Small tables with named rows and columns. After each table, cells are looked up by row and column.

Table Zivoku
         Tutep    Nov    Rel  Givaku  Lodebo    Laz   Fino  Dasude   Fere
Kuvor     2.30   4.17   3.29   -7.27   -2.23   0.46  -5.92   -6.60  -2.53
Tad      -2.29  -0.09   2.84   -1.61   -7.05  -6.17   5.71   -2.19   3.02
Dos      -1.97  -7.48  -5.75    0.45    8.74  -0.66  -5.07   -4.86   4.49
Devalit   4.13  -0.79   2.38    8.57    7.29   5.60  -3.76    2.78  -0.06
Fosuse    3.28  -3.58  -8.77   -4.80    1.97   5.22   3.57   -7.17  -9.86
Ruz       1.57  -8.48   3.24    5.37   -1.96  -1.22   4.76   -1.99  -0.26
Lovadi   -4.07  -2.27   2.27    5.15   -3.42  -4.33  -2.88    2.86   4.82
Tul      -5.56  -4.64  -8.43   -2.96   -5.09  -7.00  -2.43   -2.07   0.27
Rerif     2.47   0.35  -3.82    5.38   -8.78   3.83   1.90    0.72  -5.15
Baves    -4.08  -7.12   4.70   -2.47   -3.76   4.63  -6.26   -3.47  -3.50
Baze      4.05   1.14  -5.93    1.40    1.26  -8.58   3.89    3.92  -0.71
Lan      -2.75   1.12  -8.78   -3.15   -0.91  -1.27  -6.98    5.08  -0.38
Bevaret  -0.51  -5.95   3.21   -4.05    6.30  -6.51   2.29    0.26  -6.76

What is the Fere of Tul in Zivoku?
0.27
What is the Fino of Dos in Zivoku?
-5.07
What is the Nov of Baze in Zivoku?
1.14
What is the Lodebo of Lovadi in Zivoku?
-3.42
What is the Laz of Baves in Zivoku?
4.63
What is the Lodebo of Baves in Zivoku?
-3.76
What is the Nov of Tad in Zivoku?
-0.09
What is the Dasude of Devalit in Zivoku?
2.78
What is the Lodebo of Bevaret in Zivoku?
6.30
Row with the largest Nov: Kuvor

Kime =
|  | Mav | Sot | Lib | Nomokad | Fof | Suf |
|---|---|---|---|---|---|---|
| Pob | 3.25 | 7.55 | 2.43 | 4.55 | 7.49 | 4.17 |
| Gela | 7.96 | 6.64 | 3.86 | 6.20 | 6.46 | 5.23 |
| Nek | 5.25 | 4.74 | 4.26 | 5.91 | 5.33 | 5.51 |
| Domev | 6.99 | 6.52 | 3.38 | 7.25 | 5.03 | 2.12 |
| Naka | 6.17 | 4.62 | 5.21 | 6.99 | 4.56 | 4.48 |
| Zasuk | 4.18 | 8.47 | 6.72 | 6.26 | 5.34 | 9.79 |
| Paf | 3.11 | 5.49 | 5.70 | 6.47 | 5.45 | 5.62 |
| Zub | 5.00 | 6.75 | 4.84 | 7.01 | 4.87 | 5.86 |
| Sekuvun | 5.58 | 3.60 | 7.38 | 3.29 | 7.60 | 4.18 |

What is the Fof of Domev in Kime?
5.03
What is the Mav of Paf in Kime?
3.11
What is the Suf of Zub in Kime?
5.86
What is the Fof of Nek in Kime?
5.33
What is the Sot of Sekuvun in Kime?
3.60
What is the Mav of Sekuvun in Kime?
5.58
What is the Nomokad of Sekuvun in Kime?
3.29
What is the Fof of Zub in Kime?
4.87
Row with the largest Nomokad: Domev

Febo =
,Rakarif,Fiziv,Bel,Luza,Rab,Talo,Zuridam,Vep,Nanare
Tisam,-315,-534,461,180,-136,147,57,12,-42
Zuk,-156,296,-111,-50,-308,-203,-33,70,11
Vudit,-42,31,124,-319,849,-353,-482,-222,-235
Mava,303,322,-290,-79,-511,-160,226,260,34
Sopo,-10,11,-312,-435,517,-301,-553,-300,-303

Vudit, Nanare -> -235
Vudit, Vep -> -222
Zuk, Luza -> -50
Mava, Vep -> 260
Vudit, Luza -> -319
Vudit, Bel -> 124
Sopo, Talo -> -301
Sopo, Rab -> 517
Which row has the largest Talo? Tisam

Dup:
fields: Zop, Livibu, Geve, Mune, Vedunud, Puziv, Vetebip
Tov: [0.60, 0.55, 0.88, 0.54, 0.40, 0.71, 0.68]
Tazu: [0.29, 0.57, 0.14, 0.61, 0.70, 0.57, 0.87]
Gal: [0.67, 0.81, 0.72, 0.66, 0.52, 0.37, 0.69]
Zafoma: [0.67, 0.62, 0.60, 0.82, 0.45, 0.52, 0.36]
Gatubag: [0.63, 0.32, 0.73, 0.29, 0.43, 0.47, 0.43]
Susufat: [0.55, 0.55, 0.62, 0.35, 0.63, 0.46, 0.44]
Senav: [0.65, 0.50, 0.98, 0.56, 0.31, 0.67, 0.17]
Gab: [0.76, 0.76, 0.61, 0.62, 0.77, 0.86, 0.63]

Tazu, Mune: 0.61
Tazu, Livibu: 0.57
Gatubag, Zop: 0.63
Gab, Zop: 0.76
Tov, Puziv: 0.71
Gal, Vedunud: 0.52
Senav, Vetebip: 0.17
Tov, Zop: 0.60
Susufat, Vedunud: 0.63
Susufat, Geve: 0.62
Susufat, Mune: 0.35
Gatubag, Mune: 0.29
Zafoma, Vedunud: 0.45
Senav, Vedunud: 0.31
Susufat, Zop: 0.55

